Small tables with named rows and columns. After each table, cells are looked up by row and column.

Table Tinaten
fields: Pimo, Pesigaz, Nemif, Petufa, Pevu, Tukenu, Pil, Nir
Mumorus: [0.6, 0.3, 0.5, 0.4, 0.4, 0.3, 0.6, 0.4]
Doz: [0.7, 0.2, 0.4, 0.6, 0.4, 0.1, 0.6, 0.2]
Til: [0.4, 0.3, 0.4, 0.6, 0.5, 0.7, 0.3, 0.3]
Kek: [0.7, 0.4, 0.3, 0.2, 0.0, 0.7, 0.4, 0.6]
Todupuz: [0.4, 0.2, 0.6, 0.4, 0.4, 0.1, 0.7, 0.3]
Kufelev: [0.8, 0.4, 0.4, 0.7, 0.6, 0.2, 0.5, 0.1]
Vafir: [0.7, 0.7, 0.2, 0.1, 0.2, 0.7, 0.7, 0.3]
Gonim: [0.4, 0.7, 0.4, 0.0, 0.1, 0.7, 0.4, 0.4]
Vidovi: [0.4, 0.5, 0.6, 0.7, 0.6, 0.7, 0.4, 0.4]
Sezabe: [0.8, 0.5, 0.4, 0.2, 0.1, 0.8, 0.6, 0.4]
Vuz: [0.5, 0.3, 0.4, 0.4, 0.4, 0.8, 0.4, 0.2]
Lakuf: [0.8, 0.1, 0.5, 0.3, 0.3, 0.1, 0.6, 0.0]

Nir of Kufelev is 0.1
Pesigaz of Vafir is 0.7
Pesigaz of Kek is 0.4
Tukenu of Vuz is 0.8
Petufa of Til is 0.6
Petufa of Mumorus is 0.4
Nir of Mumorus is 0.4
Pimo of Til is 0.4
Pevu of Kufelev is 0.6
Petufa of Sezabe is 0.2
Nir of Vafir is 0.3
Nemif of Todupuz is 0.6
Pil of Sezabe is 0.6
Pimo of Doz is 0.7
Pesigaz of Sezabe is 0.5
Pevu of Gonim is 0.1
Row with the largest Nir: Kek

Table Tarikim
cols = Vibiv, Buk, Lilo, Ligu, Zute, Golofe, Pinaf
Zevo: [55, 529, 568, 517, 36, 107, 535]
Vepozem: [276, 69, 113, 91, 397, 425, 77]
Tep: [180, 67, 105, 40, 173, 258, 30]
Nub: [202, 90, 83, 79, 203, 294, 89]
Fumo: [501, 665, 616, 599, 502, 392, 628]
Virar: [518, 636, 616, 623, 441, 452, 604]
Rek: [569, 540, 500, 587, 563, 545, 599]
Tedib: [607, 600, 582, 617, 550, 504, 583]
Bib: [603, 430, 434, 510, 620, 558, 537]
Pakel: [163, 106, 173, 72, 185, 177, 70]
Sisaga: [521, 181, 94, 191, 533, 600, 80]
Bevu: [540, 636, 618, 628, 564, 522, 555]
Diz: [695, 273, 188, 348, 815, 788, 253]
Zemipos: [168, 99, 153, 60, 116, 168, 96]

What is the Lilo of Sisaga in Tarikim? 94
What is the Vibiv of Diz in Tarikim? 695
What is the Zute of Bevu in Tarikim? 564
What is the Lilo of Bevu in Tarikim? 618
What is the Buk of Pakel in Tarikim? 106
What is the Vibiv of Pakel in Tarikim? 163
What is the Buk of Tep in Tarikim? 67
What is the Golofe of Tedib in Tarikim? 504
What is the Zute of Tep in Tarikim? 173
What is the Zute of Diz in Tarikim? 815
What is the Lilo of Zemipos in Tarikim? 153
What is the Zute of Zevo in Tarikim? 36
What is the Vibiv of Tep in Tarikim? 180
What is the Vibiv of Fumo in Tarikim? 501
What is the Pinaf of Diz in Tarikim? 253
What is the Golofe of Vepozem in Tarikim? 425
What is the Golofe of Nub in Tarikim? 294
What is the Lilo of Virar in Tarikim? 616

Table Daz
|  | Kozu | Gopeba | Reg |
|---|---|---|---|
| Mim | 2898 | 4965 | 648 |
| Basag | -1385 | -4282 | -2139 |
| Pivuz | 3432 | -648 | -4968 |
| Sibedi | 1616 | 4446 | 2273 |
| Temak | 6615 | 5594 | -4123 |
| Fadub | -1706 | -3796 | -1669 |
| Natavu | -2365 | -4190 | -2458 |
| Koz | -4470 | -3598 | -686 |
| Ziresil | 3686 | 4398 | -675 |
| Zaraza | -7760 | -1092 | 5975 |
| Romel | -6097 | -250 | 5553 |

What is the Reg of Temak in Daz?
-4123
What is the Reg of Koz in Daz?
-686
What is the Reg of Zaraza in Daz?
5975
What is the Reg of Natavu in Daz?
-2458
What is the Gopeba of Koz in Daz?
-3598
What is the Reg of Basag in Daz?
-2139
What is the Kozu of Natavu in Daz?
-2365
What is the Gopeba of Mim in Daz?
4965
What is the Gopeba of Ziresil in Daz?
4398
What is the Gopeba of Sibedi in Daz?
4446
What is the Reg of Ziresil in Daz?
-675
What is the Reg of Mim in Daz?
648
What is the Reg of Romel in Daz?
5553
What is the Kozu of Ziresil in Daz?
3686
What is the Reg of Fadub in Daz?
-1669
What is the Kozu of Sibedi in Daz?
1616

Table Gumefo
	Vol	Numozi	Lop	Vama
Rir	424	119	154	-30
Sokuvun	338	-19	849	441
Soz	-80	-443	286	363
Ruli	339	38	443	158
Veno	-271	-599	510	415
Lotunop	207	-35	722	281
Tedusa	-58	-424	683	410
Zisi	-562	-736	212	126
Fesude	316	-132	490	349
Par	89	-462	-468	279
Foma	213	-143	235	57
Rup	171	84	764	-29

Lop of Ruli: 443
Vama of Fesude: 349
Vol of Rir: 424
Vama of Veno: 415
Vol of Soz: -80
Numozi of Rup: 84
Vama of Ruli: 158
Numozi of Tedusa: -424
Lop of Sokuvun: 849
Numozi of Foma: -143
Numozi of Veno: -599
Vol of Veno: -271
Vama of Foma: 57
Vama of Par: 279
Vol of Lotunop: 207
Vol of Rup: 171

Rizaz
|  | Geb | Pog | Dizo |
|---|---|---|---|
| Paf | 125 | 43 | 137 |
| Demagag | 193 | 60 | 223 |
| Ped | 70 | 135 | 87 |
| Bag | 163 | 64 | 150 |
| Sezer | 131 | 109 | 102 |
| Bip | 153 | 107 | 179 |
| Kodube | 83 | 52 | 115 |
| Pup | 57 | 44 | 91 |

What is the Dizo of Bag in Rizaz?
150
What is the Pog of Kodube in Rizaz?
52
What is the Geb of Kodube in Rizaz?
83
What is the Pog of Bip in Rizaz?
107
What is the Geb of Bip in Rizaz?
153
What is the Dizo of Kodube in Rizaz?
115
What is the Dizo of Bip in Rizaz?
179
What is the Dizo of Ped in Rizaz?
87
What is the Pog of Paf in Rizaz?
43
What is the Geb of Sezer in Rizaz?
131
What is the Pog of Pup in Rizaz?
44
What is the Dizo of Pup in Rizaz?
91
What is the Dizo of Paf in Rizaz?
137
What is the Geb of Demagag in Rizaz?
193
What is the Geb of Pup in Rizaz?
57
What is the Pog of Bag in Rizaz?
64
What is the Pog of Demagag in Rizaz?
60
What is the Dizo of Demagag in Rizaz?
223
What is the Pog of Ped in Rizaz?
135

Lud =
	Fuva	Vevapu	Zed	Dev	Tokofeg	Zofo	Kaluniz	Sutu	Gela	Senokav
Gerikog	48	19	75	53	86	78	63	81	79	91
Vapi	56	65	73	82	77	68	89	75	68	80
Zeki	58	76	65	82	65	60	85	65	59	66
Fope	57	70	65	79	65	60	83	64	59	65
Puzar	48	14	67	40	76	71	47	72	73	80
Vosali	50	30	79	64	90	80	75	84	81	95
Zituro	58	73	64	80	62	58	83	62	57	62

Zeki, Fuva -> 58
Zituro, Vevapu -> 73
Gerikog, Zed -> 75
Zituro, Senokav -> 62
Vosali, Dev -> 64
Zituro, Kaluniz -> 83
Fope, Fuva -> 57
Vapi, Sutu -> 75
Zeki, Dev -> 82
Which row has the largest Tokofeg? Vosali

Dife:
fields: Kot, Fimegir, Deg, Vikog, Nibo, Zonel, Moge, Rabab, Tuvoz, Div
Kofu: [148, 152, 173, 169, 200, 166, 122, 30, 178, 147]
Lupa: [161, 172, 141, 162, 119, 167, 174, 24, 158, 153]
Til: [191, 179, 107, 147, 208, 171, 171, 52, 136, 172]
Mipod: [156, 163, 188, 171, 162, 151, 228, 26, 161, 173]

Vikog of Kofu: 169
Kot of Til: 191
Div of Kofu: 147
Zonel of Kofu: 166
Deg of Lupa: 141
Nibo of Til: 208
Rabab of Lupa: 24
Vikog of Mipod: 171
Tuvoz of Mipod: 161
Kot of Lupa: 161
Rabab of Kofu: 30
Moge of Lupa: 174
Div of Til: 172
Rabab of Mipod: 26
Rabab of Til: 52

Suz
|  | Risis | Volugum | Vudinir | Lifuzo |
|---|---|---|---|---|
| Rafemas | 111 | 127 | 80 | 156 |
| Vuzupu | 137 | 178 | 54 | 121 |
| Turog | 136 | 231 | 201 | 201 |
| Rebepo | 108 | 94 | 83 | 132 |
| Buvoral | 174 | 151 | 108 | 77 |
| Silu | 146 | 242 | 213 | 201 |
| Nog | 106 | 52 | 85 | 114 |
| Tumosa | 175 | 138 | 137 | 64 |
| Gir | 139 | 217 | 235 | 201 |
| Vulefam | 122 | 35 | 50 | 121 |
| Novo | 191 | 133 | 149 | 65 |
| Kifef | 165 | 203 | 235 | 208 |
| Koloso | 119 | 69 | 93 | 114 |

Risis of Vuzupu is 137
Volugum of Tumosa is 138
Vudinir of Rafemas is 80
Lifuzo of Novo is 65
Volugum of Gir is 217
Vudinir of Rebepo is 83
Volugum of Novo is 133
Lifuzo of Gir is 201
Lifuzo of Vulefam is 121
Lifuzo of Rebepo is 132
Lifuzo of Buvoral is 77
Lifuzo of Vuzupu is 121
Lifuzo of Kifef is 208
Vudinir of Vulefam is 50
Volugum of Rafemas is 127
Risis of Koloso is 119
Volugum of Turog is 231
Vudinir of Turog is 201

